The symbols move the points like this.
at | θ ψ η λ σ ξ
lus | seg keb tep moz vib lol
dad | nef mol zul fen san mus
ses | gab vab pav gub zok sed
guz | fen dom mol lal zal san
zal | guz ris kem vop tek dom
kif | gid sok sos sog nor nam
nul | puf til lik pas mep pok
mus | peg dum leg dad mol zul
pup | kib bif gub nak ruk zaf
fil | gub nit vab bif rul zok
rif | gat tos lur tep vuk vus
vop | lal tek dom von sos zal
ded | tek poz sog ren suv muf
mif | dat guz dad tad lal fen
rul | fil lum rav luf fim nit
dat | vib fen nef leg mif zod
nit | zok gat pev rul lum rav
tep | lum vuk vus lol pek rif
tig | dum von lal kem gid mor
kem | mol gid mor dom mak tig
mor | tad vop guz tig von lal
lom | ren fem poz miv puf suv
vib | lus zod pek lir dat keb
fen | zod san mus mif guz dad
vab | sed pev pup zok rav nak
miv | sok puf suv pov lon lom
zul | fiz tad dat mus dum leg
zod | keb dad peg dat fen nef
poz | muf pom nor suv vos dok
dum | zul mor mif mol tig tad
suv | ded vos dok lom fem poz
lal | mif zal san mor vop guz
rad | pom mub lon lik bop fup
muf | ris dok kif ded poz sog
fiz | tos leg vib peg zul lir
gef | ruk seg rul zov lur luf
fup | pov pas puf rad mub lon
ruk | pup luf fil pev gef bif
til | pok ses bop mep gub gab
nak | pav ruk zaf vab pev pup
sog | mak nor nam muf dok kif
pav | mub pup mep sed nak kib
sos | vop ded ris nam ren tek
kib | pas zaf til pav pup mep
gab | lik sed mub til ses bop
sok | nam lom ded nor miv ren
mub | fup kib nul bop pav pas
pek | tep peg tos keb nef vuk
zok | ses rav nak fil nit vab
dom | san mak tig zal ris kem
gat | rav vus gef lum rif zov
dok | sog pov sok poz pom nor
nef | pek mus fiz zod dad peg
leg | lir mif zod zul tad dat
tos | vus lir lus vuk fiz moz
mep | nul gub gab kib zaf til
mak | kem kif von ris sog gid
von | mor sos zal gid nam vop
lir | moz dat keb fiz leg vib
pev | nak gef bif rav zov ruk
fim | rul tep gat seg lol lum
nor | kif miv ren dok pov sok
fem | suv lik pom puf pok vos
moz | lur vib lol tos lir lus
gid | tig nam vop mak kif von
bif | zaf rul zok ruk luf fil
lol | fim pek rif lus keb tep
pas | lon mep pok mub kib nul
ren | sos suv muf sok lom ded
tad | leg lal fen dum mor mif
vos | poz rad pov fem lik pom
peg | vuk zul lir nef mus fiz
tek | zal muf mak sos ded ris
bop | rad pav pas gab sed mub
lik | vos bop fup pok gab rad
lum | nit rif zov fim tep gat
rav | vab zov ruk nit gat pev
keb | lol nef vuk vib zod pek
pok | fem gab rad nul til lik
pov | nor lon lom pom fup miv
nam | von ren tek kif sok sos
pom | dok fup miv vos rad pov
seg | luf lol lum lur lus fim
ris | dom sog gid tek muf mak
san | dad kem dum guz dom mol
mol | mus tig tad san kem dum
lur | gef lus fim vus moz seg
puf | lom pok vos lon nul fem
zov | pev lur luf gat vus gef
vuk | rif fiz moz pek peg tos
zaf | mep fil ses pup bif gub
gub | til zok sed zaf fil ses
vus | zov moz seg rif tos lur
luf | bif fim nit gef seg rul
sed | bop nak kib ses vab pav
lon | miv nul fem fup pas puf

The rows follow the links: the fewer symbols apart two points are, the more alike their rows tend to be.

Each row is also shifted at random along 4 hidden directions that mean nothing.

Some points, each with a row of numbers:
san	[-61,-12,-6,-21,20,-8,-14,4,10,6,-9,-17,-9,-6,-6,3,-2,-19,-4,9,10,-7,28,9,-14,1,1,14,-23,9,78,-8,3,-18,-20,-32,-7,28,-8,-6,-16,15,-10]
rif	[-65,-7,12,9,-18,11,64,48,30,-17,10,30,20,-2,10,-23,10,10,-6,23,-21,-13,-53,-10,18,-17,14,-21,-6,-20,-73,8,1,24,4,-18,-18,-3,11,15,5,3,6]
rad	[98,12,-3,7,1,-6,-37,-24,-29,4,-1,-10,-10,6,-2,29,-4,2,5,-22,9,16,26,4,-5,11,-10,12,19,8,45,2,0,-12,10,35,24,-16,-11,-8,-3,-16,1]
pup	[-20,1,12,16,-27,4,-7,-4,-8,-4,-30,2,2,14,4,-51,-4,26,10,-3,-16,4,25,-19,14,8,6,-15,25,-5,65,13,-9,-12,24,29,-32,-38,-10,-1,-17,-18,4]
gub	[73,12,12,23,-13,4,6,34,-5,-17,14,21,8,7,8,53,14,15,-2,-5,-8,12,-8,-2,11,-7,4,7,18,-11,47,16,7,5,23,30,38,-28,-18,1,-8,-24,11]
mif	[72,-16,-7,-17,16,-1,58,51,24,-9,28,21,14,-13,3,15,9,-23,-14,17,2,-16,-52,13,-6,-15,1,0,-25,-7,-73,-7,7,18,-25,-33,3,44,16,10,8,17,-7]
pok	[37,8,-4,5,-6,-4,-23,-12,-29,-2,-12,-2,-14,11,1,-1,-8,8,10,-24,2,15,24,2,-1,14,-9,5,23,6,57,5,-7,-14,13,37,1,-24,-10,-10,-11,-18,-1]
pek	[-50,-11,10,0,-10,8,-18,-41,30,21,-32,-28,20,-3,-5,-77,-2,8,-3,29,-9,-23,29,-25,9,0,16,-21,-13,0,-10,-6,1,-2,-6,-29,-47,7,6,14,-1,17,3]
zok	[29,7,12,21,-21,10,62,64,4,-29,22,47,14,6,14,20,11,18,-1,2,-19,7,-60,-4,18,-13,6,-12,18,-22,-52,17,0,25,21,22,13,-26,3,8,1,-18,10]
fem	[50,10,-11,0,3,-4,-14,-21,-33,2,5,0,-16,6,0,9,-9,0,10,-27,9,18,-3,11,-6,12,-16,4,18,8,-32,-2,-9,-1,5,32,12,-12,6,-9,10,-10,-2]
fup	[126,8,-10,3,-1,-3,0,-11,-28,-1,10,5,-7,4,0,8,-5,1,4,-24,6,13,-15,8,-3,8,-15,0,20,4,-50,0,-6,5,5,37,11,-9,8,-4,12,-13,-2]
nef	[-21,-24,5,-16,0,-1,20,25,29,0,-25,-6,14,-3,-2,-56,1,-6,-6,24,-9,-22,19,-10,0,-2,13,-8,-18,-2,73,0,-1,-13,-13,-32,-47,22,-3,6,-24,12,-9]
gef	[75,3,22,23,-14,9,-2,8,26,-3,2,3,28,-1,4,19,16,17,-11,24,-14,-8,7,-18,16,-16,17,-5,-1,-14,32,10,16,7,14,0,16,-12,-14,15,-5,-8,16]
pev	[49,12,22,30,-13,9,-4,15,16,-10,16,11,20,0,6,59,18,19,-9,14,-11,3,-5,-12,16,-16,14,3,5,-14,20,14,16,13,21,11,42,-22,-17,10,1,-13,22]
sok	[-142,-1,-19,-19,7,-9,14,25,-36,-12,-7,14,-41,10,1,-13,-18,-11,18,-33,7,18,-3,22,-15,19,-18,7,13,11,43,0,-21,-19,-2,13,-17,-7,2,-25,-14,-5,-18]
mub	[-29,24,-2,18,-10,5,0,-16,-26,-5,22,16,-13,5,5,29,-4,13,10,-23,1,21,-34,6,6,2,-10,-4,24,-3,-104,3,-6,19,18,34,29,-31,11,-5,25,-13,9]
sed	[79,3,5,15,-18,4,49,52,-11,-24,14,40,5,10,11,5,5,14,4,-11,-14,10,-43,0,11,-3,-3,-9,25,-14,-27,15,-6,14,18,35,3,-25,2,2,-3,-22,3]
pav	[-84,-2,4,6,-28,2,36,42,-20,-23,-22,30,-14,21,11,-58,-10,21,17,-19,-19,11,-8,-5,10,12,-2,-16,34,-8,51,18,-22,-9,23,36,-43,-41,-2,-10,-24,-23,-6]
poz	[-24,-1,-17,-16,6,-10,-36,-37,-36,11,-27,-21,-29,8,-6,-41,-20,-5,15,-29,12,12,40,7,-14,26,-16,5,15,18,56,-6,-17,-26,-3,22,-27,-6,0,-18,-11,-3,-15]
tos	[-78,2,16,11,-4,9,-26,-31,31,13,-7,-19,17,-7,-4,-3,8,8,-9,30,-6,-14,20,-17,10,-12,18,-6,-18,-4,-4,-3,11,4,1,-30,3,2,-5,11,5,12,14]
ren	[-37,21,-13,-2,27,-9,-21,6,-28,-6,41,7,-28,-4,-2,117,2,-18,1,-25,24,24,-13,31,-17,-1,-17,31,-4,9,-6,-4,7,3,-4,6,76,4,-8,-18,14,-2,1]
bop	[14,13,3,15,-9,0,-11,1,-24,-9,3,9,-10,10,4,21,-1,13,8,-20,-2,17,3,1,4,6,-6,4,22,0,24,8,-4,-3,18,37,18,-30,-9,-7,-2,-20,4]
von	[-8,-8,-19,-26,18,-7,-17,-39,-11,20,-11,-23,-15,-5,-9,-39,-15,-19,5,-9,15,-5,14,9,-16,13,-14,1,-11,17,-39,-17,-9,-8,-23,-13,-26,27,17,-7,8,17,-15]
lik	[6,21,-2,13,1,-2,-40,-27,-29,2,9,-5,-17,6,-1,50,-4,7,9,-25,11,22,16,7,-3,7,-10,14,18,6,15,3,0,-3,15,32,39,-26,-11,-12,6,-16,6]
gat	[-22,1,19,19,-19,10,9,4,25,-4,-4,5,22,1,5,-14,10,19,-6,22,-16,-9,-2,-20,18,-11,17,-14,0,-14,-3,8,7,9,13,-6,-6,-15,-4,14,0,-2,14]

From each start, follow one symbol. Which point do you reach?
Answer with the point's name.
new walk
[24,3,16,16,-8,12,-9,-22,34,10,5,-10,30,-10,0,7,13,10,-14,31,-7,-16,-4,-18,13,-17,18,-9,-14,-10,-54,-2,16,17,2,-22,11,4,1,20,16,8,18]
ψ
vuk
new walk
[34,-3,-21,-21,18,-10,19,22,-24,-7,15,11,-21,0,0,16,-8,-22,4,-22,14,10,-22,23,-17,9,-19,12,1,8,-18,-6,-8,-4,-15,6,2,18,10,-13,1,2,-16]
ψ
nor
new walk
[62,-4,-18,-19,20,-13,-18,-4,-25,3,0,-10,-20,0,-5,16,-8,-19,4,-21,18,9,19,18,-19,12,-16,17,-1,14,49,-7,-4,-17,-13,9,7,16,-3,-15,-7,-1,-14]
θ
ris
new walk
[42,-13,14,10,-31,8,35,24,14,-9,-29,13,20,10,6,-84,1,23,3,12,-25,-12,-1,-24,19,0,13,-28,17,-14,24,13,-8,-2,15,15,-56,-22,2,12,-17,-12,1]
η
ruk
new walk
[-20,-24,11,-8,-7,1,16,27,31,-2,-29,-5,18,-1,1,-57,3,1,-6,28,-13,-21,25,-15,5,-5,18,-10,-14,-6,97,3,2,-13,-7,-28,-46,13,-9,8,-29,8,-5]
σ
zod
new walk
[-59,-10,-17,-27,19,-10,6,12,-9,0,-1,-3,-21,-3,-4,-4,-9,-22,3,-10,13,0,4,19,-18,8,-11,11,-13,11,29,-8,-8,-14,-19,-18,-12,25,4,-13,-7,12,-17]
σ
sos
new walk
[-40,15,-21,-10,21,-2,-48,-82,-22,28,14,-30,-20,-9,-10,20,-13,-15,5,-17,26,7,0,14,-14,8,-19,8,-8,20,-137,-22,-2,9,-17,-7,25,15,21,-5,40,18,0]
η
ris
new walk
[-20,-18,-8,-23,16,-7,34,39,15,-5,3,5,0,-7,-1,-9,1,-21,-6,11,3,-13,-13,11,-10,-4,1,4,-22,1,22,-4,1,-3,-22,-33,-18,35,4,-1,-12,15,-13]
σ
tig
new walk
[96,14,20,29,-11,2,-53,-24,3,5,-10,-16,14,5,0,42,12,20,-5,5,-4,7,47,-16,11,-4,10,10,12,-4,107,11,14,-10,24,24,35,-29,-30,4,-11,-19,17]
λ
vab
new walk
[-90,-1,-2,-11,26,-6,-30,-1,13,5,9,-16,-9,-10,-6,59,5,-19,-8,11,14,-3,29,12,-14,-7,3,24,-29,8,78,-7,12,-12,-15,-38,33,25,-17,-7,-8,16,-1]
η
tad
new walk
[47,12,25,30,-9,9,-32,-17,27,4,7,-11,27,-5,0,53,20,18,-13,26,-8,-5,20,-18,15,-18,19,3,-6,-11,31,6,22,9,16,-5,43,-13,-21,14,3,-5,23]
ψ
lur
new walk
[11,-18,4,-10,8,0,50,63,33,-15,13,19,16,-8,4,13,12,-14,-14,24,-6,-16,-28,4,-1,-16,11,1,-23,-12,19,2,10,6,-14,-35,-5,28,0,8,-11,11,-4]
σ
fen
new walk
[-29,-11,-12,-24,26,-12,-9,20,-3,0,-1,-8,-16,-4,-6,23,-2,-25,-2,-3,13,-1,23,18,-19,4,-5,21,-18,10,94,-6,0,-21,-20,-22,3,29,-10,-12,-18,10,-14]
ψ
mak
new walk
[-1,0,6,0,21,-1,8,39,31,-8,31,7,13,-14,0,91,20,-17,-19,24,5,-8,-10,11,-5,-23,11,22,-33,-7,36,-3,24,9,-12,-39,53,28,-15,5,-2,14,7]
η
zod
